Below is a small trained network, with its code and all its weights. Each question gives an input and a target symbol and asks what happens when units are switched off, that is, made to give their printed mean instead of their output.

import numpy as np


def w(rows, s, z=0):
    codes = np.array(rows[::2]) - 128.0
    scale = np.full(codes.shape[1], s)
    scale[-1] = z or s
    return codes * scale


def f(y):
    return np.maximum(y, 0)


def softmax(a):
    e = np.exp(a - a.max(-1, keepdims=True))
    return e / e.sum(-1, keepdims=True)


def log_softmax(a):
    a = a - a.max(-1, keepdims=True)
    return a - np.log(np.exp(a).sum(-1, keepdims=True))


def net(x, mask):
    ids = ['ΓΠβεξσω'.index(c) for c in x.split()]
    T = len(ids)
    res = E[ids] + P[:T]
    u = 0
    for l in range(2):
        q, k, v = (res @ M[l].T for M in (Q, K, V))
        z = softmax(np.where(np.tri(T) > 0, q @ k.T / 4**0.5, -1e9)) @ v
        res = res + np.where(mask[u], z, O[l][:, -1]) @ O[l][:, :-1]
        u += 1
        y = f(res @ A[l][:, :-1].T + A[l][:, -1])
        res = res + np.where(mask[u : u + 4], y, B[l][:, -1]) @ B[l][:, :-1]
        u += 4
    return log_softmax(res[-1] @ U[:, :-1].T + U[:, -1])


Q, K, V, O, A, B = {}, {}, {}, {}, {}, {}
E = w([
[116,39,161,172,78,59],'Γ',
[100,225,107,51,200,166],'Π',
[151,177,63,209,154,82],'β',
[62,113,129,197,140,231],'ε',
[194,168,54,56,135,184],'ξ',
[184,114,70,109,35,67],'σ',
[63,105,206,64,205,6],'ω',
],0.013)
P = w([
[128,5,58,130,206,158],'0',
[126,42,65,129,183,143],'1',
[123,65,74,128,163,140],'2',
[122,89,85,128,149,138],'3',
[123,106,96,130,137,132],'4',
[130,121,106,130,128,128],'5',
[132,135,112,132,119,123],'6',
[139,151,119,133,113,118],'7',
[140,163,129,134,104,111],'8',
[143,173,136,136,98,107],'9',
[147,184,143,137,91,101],'10',
[152,195,148,136,86,95],'11',
[156,207,155,140,79,90],'12',
[159,217,162,140,75,86],'13',
],0.011)
Q[0] = w([
[101,90,241,119,107,185],'L0H0',
[95,151,187,59,194,150],'L0H0',
[135,14,126,106,9,128],'L0H0',
[40,105,207,159,242,6],'L0H0',
],0.011)
K[0] = w([
[36,77,136,187,132,170],'L0H0',
[29,135,124,110,232,200],'L0H0',
[127,7,81,147,83,117],'L0H0',
[89,141,176,146,200,35],'L0H0',
],0.012)
V[0] = w([
[148,188,131,156,57,43],'L0H0',
[97,138,182,71,167,67],'L0H0',
[73,66,148,254,153,175],'L0H0',
[113,125,163,7,211,106],'L0H0',
],0.0064)
O[0] = w([
[107,53,149,198,203,186,254],'L0H0',
[101,54,87,65,106,228,54],'L0H0',
[2,216,130,136,138,32,7],'L0H0',
[164,86,106,24,71,230,45],'L0H0',
],0.0054,0.0021)
A[0] = w([
[142,19,67,216,178,114,2],'L0N0',
[141,77,126,194,205,197,226],'L0N1',
[182,156,125,70,49,161,114],'L0N2',
[130,144,148,75,234,255,240],'L0N3',
],0.008,0.0032)
B[0] = w([
[115,83,118,195,190,11,254],'L0N0',
[117,48,112,254,197,159,237],'L0N1',
[45,186,89,154,79,73,193],'L0N2',
[35,43,22,80,125,118,230],'L0N3',
],0.0064,0.0049)
Q[1] = w([
[113,230,227,18,113,166],'L1H0',
[174,197,53,138,159,167],'L1H0',
[144,80,151,166,150,28],'L1H0',
[145,244,139,165,177,126],'L1H0',
],0.011)
K[1] = w([
[58,152,10,2,143,13],'L1H0',
[182,223,57,158,53,149],'L1H0',
[166,57,242,139,103,112],'L1H0',
[122,225,134,145,44,82],'L1H0',
],0.0076)
V[1] = w([
[107,197,115,180,159,131],'L1H0',
[2,84,136,135,171,174],'L1H0',
[121,131,119,63,119,105],'L1H0',
[158,74,94,127,179,140],'L1H0',
],0.0086)
O[1] = w([
[137,141,135,46,186,148,231],'L1H0',
[147,153,254,161,121,224,219],'L1H0',
[195,104,93,226,77,148,37],'L1H0',
[167,209,149,95,95,52,255],'L1H0',
],0.007,0.006)
A[1] = w([
[171,193,51,173,187,103,1],'L1N0',
[212,24,35,88,173,116,24],'L1N1',
[113,176,167,234,168,49,43],'L1N2',
[73,1,111,26,241,180,6],'L1N3',
],0.0063,0.0024)
B[1] = w([
[75,98,108,99,119,134,217],'L1N0',
[156,156,110,136,198,51,163],'L1N1',
[93,112,122,102,80,109,255],'L1N2',
[251,45,44,238,214,191,142],'L1N3',
],0.012,0.0093)
U = w([
[111,73,160,167,69,131,1],'Γ',
[150,184,59,88,148,180,19],'Π',
[57,199,163,4,57,105,232],'β',
[146,245,185,222,204,161,150],'ε',
[254,216,143,125,166,102,133],'ξ',
[106,77,93,182,201,135,167],'σ',
[108,89,95,89,104,183,49],'ω',
],0.0083,0.0066)

Each question gives the input, a string of symbols that net reads in full, and the target symbol t.
The units are the heads (4 rows each of Q, K, V and O) and the neurons (one row each of A and B). Each row of codes is followed by its name. A weight is (code - 128) times the scale printed after its matrix; where a second scale follows, it is the last column's (O, A, B and U).
mask holds one flag per unit, layer by layer, with each layer's heads first. A switched-off unit (its flag False) gives its mean, the last column of its rows in O or B, instead of its output. The means were averaged over made-up inputs and are rounded, as every weight is.
A unit's drop is (log p(t) with every unit on - log p(t) with that unit switched off) / (log p(t) with every unit on - log p(t) with every unit switched off).
The circuit of an input: a set's keep is (log p(t) with only the set's units on - log p(t) with every unit switched off) / (log p(t) with every unit on - log p(t) with every unit switched off). Starting from all 10 units, units are removed one at a time, each time the one whose removal leaves the highest keep (on an exact tie, the one counted first), for as long as the keep stays at least 0.8.
units of the circuit, in order: the units of the circuit, biggest drop first
top k neurons: the k neurons with the biggest drops, biggest first
top k neurons in layer l: the k neurons of layer l with the biggest drops, biggest first
drop of u: that unit's drop, to one decimal
input ε σ ω β ξ β ω σ β ω β Π σ, target ξ: top neuron => [L1N2]
input β β β ε σ ε, target β: top 3 neurons => [L1N3 L0N3 L1N1]
input β ε β σ ε σ β σ σ σ β β ε ω, target σ: units of the circuit, in order => [L0H0 L1N3]
input ε ε β β β β σ σ ω ξ, target σ: top 2 neurons => [L0N3 L1N3]
input σ ω β β, target β: units of the circuit, in order => [L1N2 L0H0 L1N3 L1N0]
input β β Π σ σ σ, target σ: units of the circuit, in order => [L0H0 L1H0]
input σ β β β ε β σ σ ξ, target σ: units of the circuit, in order => [L0H0 L0N3 L1N3]
input β β ω β ε Π β β β β β σ, target ξ: top 2 neurons => [L1N1 L1N2]
input β σ β ω ξ ω ω σ σ Π, target ω: top 3 neurons => [L0N0 L0N3 L0N2]
input β β ξ, target ξ: units of the circuit, in order => [L1N1 L0H0]
input ε ε β ε, target β: top 3 neurons => [L0N1 L1N3 L1N1]
input Γ β σ ξ ω β β Π, target Π: top 2 neurons in layer 0 => [L0N0 L0N3]
input σ β σ ε, target ε: top 2 neurons in layer 0 => [L0N1 L0N0]
input Γ β ε, target ε: top neuron in layer 1 => [L1N0]
input Π β β Γ β ξ σ σ σ σ β Π σ β, target σ: drop of L0H0 => 0.1
input Γ ε β Γ, target β: drop of L0N1 => 0.1
input β β σ β β σ ε β β Π β σ σ β, target σ: drop of L1H0 => -0.2
